Below is a small trained network, with its code and all its weights. Each question gives an input and a class and asks what happens when units are switched off, that is, made to give their printed mean instead of their output.

import numpy as np


def w(rows, s, z=0):
    codes = np.array(rows[::2]) - 128.0
    scale = np.full(codes.shape[1], s)
    scale[-1] = z or s
    return codes * scale


def norm(h):
    return h / np.sqrt((h * h).mean(-1, keepdims=True) + 1e-5)


def f(y):
    return np.maximum(y, 0)


def log_softmax(a):
    a = a - a.max(-1, keepdims=True)
    return a - np.log(np.exp(a).sum(-1, keepdims=True))


def net(x, mask):
    res = np.array(x, float).reshape(1, 6) / 4 @ E
    u = 0
    for l in range(2):
        y = f(norm(res) @ A[l][:, :-1].T + A[l][:, -1])
        res = res + np.where(mask[u : u + 3], y, B[l][:, -1]) @ B[l][:, :-1]
        u += 3
    return log_softmax(norm(res)[-1] @ U[:, :-1].T + U[:, -1])


A, B = {}, {}
E = w([
[50,170,176,68],'x0',
[81,63,93,128],'x1',
[71,29,255,156],'x2',
[152,108,136,72],'x3',
[195,241,85,165],'x4',
[48,94,123,255],'x5',
],0.0061)
A[0] = w([
[141,77,63,223,88],'0.n1',
[254,52,67,107,109],'0.n2',
[248,143,223,229,2],'0.n3',
],0.0097,0.0053)
B[0] = w([
[106,70,52,126,222],'0.n1',
[71,218,137,110,252],'0.n2',
[176,206,217,246,185],'0.n3',
],0.013,0.0041)
A[1] = w([
[116,182,126,120,153],'1.n1',
[167,179,103,50,80],'1.n2',
[6,64,250,87,252],'1.n3',
],0.015,0.0032)
B[1] = w([
[104,74,169,93,173],'1.n1',
[99,168,124,115,180],'1.n2',
[141,2,237,100,254],'1.n3',
],0.021,0.014)
U = w([
[78,98,9,181,134],'0',
[132,56,203,72,198],'1',
[204,135,74,76,1],'2',
[70,238,111,13,179],'3',
[196,198,167,234,88],'4',
],0.014,0.0075)

Each question gives the input, the list of numbers given to net, and the class t.
The units are the neurons (one row each of A and B). Each row of codes is followed by its name. A weight is (code - 128) times the scale printed after its matrix; where a second scale follows, it is the last column's (A, B and U).
mask holds one flag per neuron, layer by layer. A switched-off neuron (its flag False) gives its mean, the last column of its row in B, instead of its output. The means were averaged over made-up inputs and are rounded, as every weight is.
A unit's drop is (log p(t) with every unit on - log p(t) with that unit switched off) / (log p(t) with every unit on - log p(t) with every unit switched off).
The circuit of an input: a set's keep is (log p(t) with only the set's units on - log p(t) with every unit switched off) / (log p(t) with every unit on - log p(t) with every unit switched off). Starting from all 6 units, units are removed one at a time, each time the one whose removal leaves the highest keep (on an exact tie, the one counted first), for as long as the keep stays at least 0.8.
circuit, biggest first: the units of the circuit, biggest drop first
top k neurons: the k neurons with the biggest drops, biggest first
k most important neurons of layer l: the k neurons of layer l with the biggest drops, biggest first
drop of u: that unit's drop, to one decimal
input [-4,-5,-3,2,7,1], class 4: circuit, biggest first : (1.n3)
input [-4,1,6,1,5,-7], class 4: circuit, biggest first : (0.n3, 1.n3)
input [3,5,-6,-6,4,2], class 0: 2 most important neurons of layer 0 : (0.n2, 0.n1)
input [-3,-8,-3,5,-6,6], class 0: circuit, biggest first : (1.n3, 0.n1)
input [0,0,5,-8,5,0], class 4: circuit, biggest first : (1.n3, 0.n3)
input [-6,-4,8,4,7,-7], class 4: top 2 neurons : (0.n3, 1.n3)
input [2,-7,7,-6,5,7], class 4: 2 most important neurons of layer 1 : (1.n3, 1.n1)
input [-2,-5,1,2,2,3], class 4: circuit, biggest first : (1.n3, 0.n3)
input [-8,-8,-5,6,-2,4], class 3: top 2 neurons : (0.n2, 1.n3)
input [-6,0,-3,4,-3,3], class 0: top 3 neurons : (1.n3, 0.n1, 1.n2)
input [4,0,-7,1,1,7], class 0: top 3 neurons : (1.n3, 0.n2, 1.n2)
input [-7,0,0,-7,8,-1], class 4: drop of 1.n3 : 0.6
input [1,-5,-4,0,7,0], class 3: drop of 1.n3 : 0.9
input [-5,-3,-7,-5,4,3], class 0: drop of 1.n3 : 0.9
input [-1,-4,2,4,6,8], class 4: circuit, biggest first : (1.n3)
